B =
[[ 2.08 -3.67 -0.34  1.89  1.17  0.45  0.09  1.04 -3.61 -0.71  0.47 -0.77
   1.37  0.95 -0.45 -0.70]
 [ 1.87 -1.36 -1.25  1.86 -0.29 -0.76 -1.05 -0.58  0.23 -1.49 -0.97 -1.79
   0.05 -0.61 -1.50 -1.65]
 [-2.42  2.57  1.19 -2.57  0.71  0.88  0.98  0.82 -0.73  1.36  0.88  1.53
   0.69  0.86  1.38  1.40]
 [-3.60  4.70  0.90 -3.72  1.35  1.03  0.89  1.23 -3.26  0.91  0.90  0.93
   1.81  1.23  0.93  1.06]
 [-2.81  2.95  1.23 -2.71 -0.11  0.54  0.89  0.16  1.34  1.54  0.66  1.83
  -0.92  0.14  1.45  1.65]
 [-1.46  0.58  1.24 -1.34 -1.40  0.02  0.70 -0.68  3.44  1.63  0.39  2.05
  -2.36 -0.76  1.53  1.72]
 [ 0.42 -1.82  0.20  0.18  1.29  0.81  0.49  1.19 -3.35  0.01  0.71 -0.16
   1.64  1.15  0.13  0.01]
 [ 1.87 -1.18 -0.43  1.97 -2.33 -1.27 -0.86 -1.90  5.59 -0.28 -1.04 -0.10
  -2.99 -1.96 -0.38 -0.27]
 [ 1.68 -2.01 -0.82  1.77 -0.91 -0.75 -0.83 -0.95  1.58 -0.83 -0.77 -0.86
  -1.28 -0.84 -0.81 -0.90]
 [ 1.80 -2.30 -0.75  2.07 -1.03 -0.82 -0.65 -0.94  1.28 -0.81 -0.73 -0.85
  -1.18 -0.89 -0.84 -0.92]
 [ 2.16 -2.57 -0.33  2.15 -1.27 -0.82 -0.57 -1.07  3.02 -0.24 -0.74 -0.18
  -1.55 -1.02 -0.36 -0.28]]
B[-11][-16]	2.08
B[9][15]	-0.92
B[-7][-5]	1.83
B[-6][4]	-1.40
B[0][9]	-0.71
B[4]	[-2.81, 2.95, 1.23, -2.71, -0.11, 0.54, 0.89, 0.16, 1.34, 1.54, 0.66, 1.83, -0.92, 0.14, 1.45, 1.65]
B[-8][-16]	-3.60
B[-6][11]	2.05
B[9][11]	-0.85
B[-11][-6]	0.47
B[1][13]	-0.61
B[-3][9]	-0.83
B[-10][6]	-1.05
B[7]	[1.87, -1.18, -0.43, 1.97, -2.33, -1.27, -0.86, -1.90, 5.59, -0.28, -1.04, -0.10, -2.99, -1.96, -0.38, -0.27]
B[-3][-2]	-0.81
B[7][14]	-0.38
B[-11][-8]	-3.61
B[5][8]	3.44
B[-9]	[-2.42, 2.57, 1.19, -2.57, 0.71, 0.88, 0.98, 0.82, -0.73, 1.36, 0.88, 1.53, 0.69, 0.86, 1.38, 1.40]
B[:, -11]	[0.45, -0.76, 0.88, 1.03, 0.54, 0.02, 0.81, -1.27, -0.75, -0.82, -0.82]
B[3][-8]	-3.26
B[1][1]	-1.36
B[-7][9]	1.54
B[:, 6]	[0.09, -1.05, 0.98, 0.89, 0.89, 0.70, 0.49, -0.86, -0.83, -0.65, -0.57]
B[-10][8]	0.23
B[9][-4]	-1.18
B[:, 14]	[-0.45, -1.50, 1.38, 0.93, 1.45, 1.53, 0.13, -0.38, -0.81, -0.84, -0.36]
B[:, -16]	[2.08, 1.87, -2.42, -3.60, -2.81, -1.46, 0.42, 1.87, 1.68, 1.80, 2.16]
B[2][2]	1.19
B[-3][4]	-0.91
B[:, -12]	[1.17, -0.29, 0.71, 1.35, -0.11, -1.40, 1.29, -2.33, -0.91, -1.03, -1.27]
B[-9][15]	1.40
B[-1]	[2.16, -2.57, -0.33, 2.15, -1.27, -0.82, -0.57, -1.07, 3.02, -0.24, -0.74, -0.18, -1.55, -1.02, -0.36, -0.28]
B[1][0]	1.87

data =
[[88 98 28 48]
 [51 22 96 92]
 [79 74 42 59]]
Rows and columns are counted from 0.
(0, 0) => 88
(2, 2) => 42
(2, 3) => 59
(1, 1) => 22

grid = ((0.71, 2.10, -0.71, 0.88), (-0.72, 0.41, -1.72, 1.86), (1.82, 0.07, -1.84, 1.05), (-1.51, 0.95, -1.81, 1.84), (-0.59, 0.27, -1.53, 1.82), (0.11, 0.23, -2.26, 1.03), (-4.36, -5.67, 3.22, -3.25), (0.54, 2.00, -0.58, 1.11), (2.35, -1.03, 0.47, 1.35), (3.06, 4.02, -0.96, 1.32), (-0.49, -0.16, -2.07, 1.99), (1.40, 2.25, -1.92, 1.39), (0.25, 2.23, -0.04, 0.58), (-1.50, 0.52, -1.45, 1.89))
grid[0, 0]: 0.71
grid[-11, 0]: -1.51
grid[0]: [0.71, 2.10, -0.71, 0.88]
grid[-7, -1]: 1.11
grid[:, -1]: [0.88, 1.86, 1.05, 1.84, 1.82, 1.03, -3.25, 1.11, 1.35, 1.32, 1.99, 1.39, 0.58, 1.89]
grid[13, 3]: 1.89
grid[-12, -4]: 1.82
grid[-4, -4]: -0.49
grid[-10, -1]: 1.82
grid[-5, 0]: 3.06
grid[-3, 1]: 2.25
grid[-1]: [-1.50, 0.52, -1.45, 1.89]
grid[-12]: [1.82, 0.07, -1.84, 1.05]
grid[13, -4]: -1.50
grid[0, 1]: 2.10
grid[-12, -1]: 1.05
grid[-6, 3]: 1.35
grid[-8, 2]: 3.22
grid[6]: [-4.36, -5.67, 3.22, -3.25]
grid[11, 3]: 1.39
grid[:, 1]: [2.10, 0.41, 0.07, 0.95, 0.27, 0.23, -5.67, 2.00, -1.03, 4.02, -0.16, 2.25, 2.23, 0.52]
grid[:, -2]: [-0.71, -1.72, -1.84, -1.81, -1.53, -2.26, 3.22, -0.58, 0.47, -0.96, -2.07, -1.92, -0.04, -1.45]
grid[12, 0]: 0.25
grid[7, 1]: 2.00
grid[-9, -1]: 1.03
grid[13, 2]: -1.45
grid[4, -4]: -0.59
grid[-11, 2]: -1.81
grid[-8, -4]: -4.36
grid[-6]: [2.35, -1.03, 0.47, 1.35]
grid[9, -1]: 1.32
grid[-13, -4]: -0.72
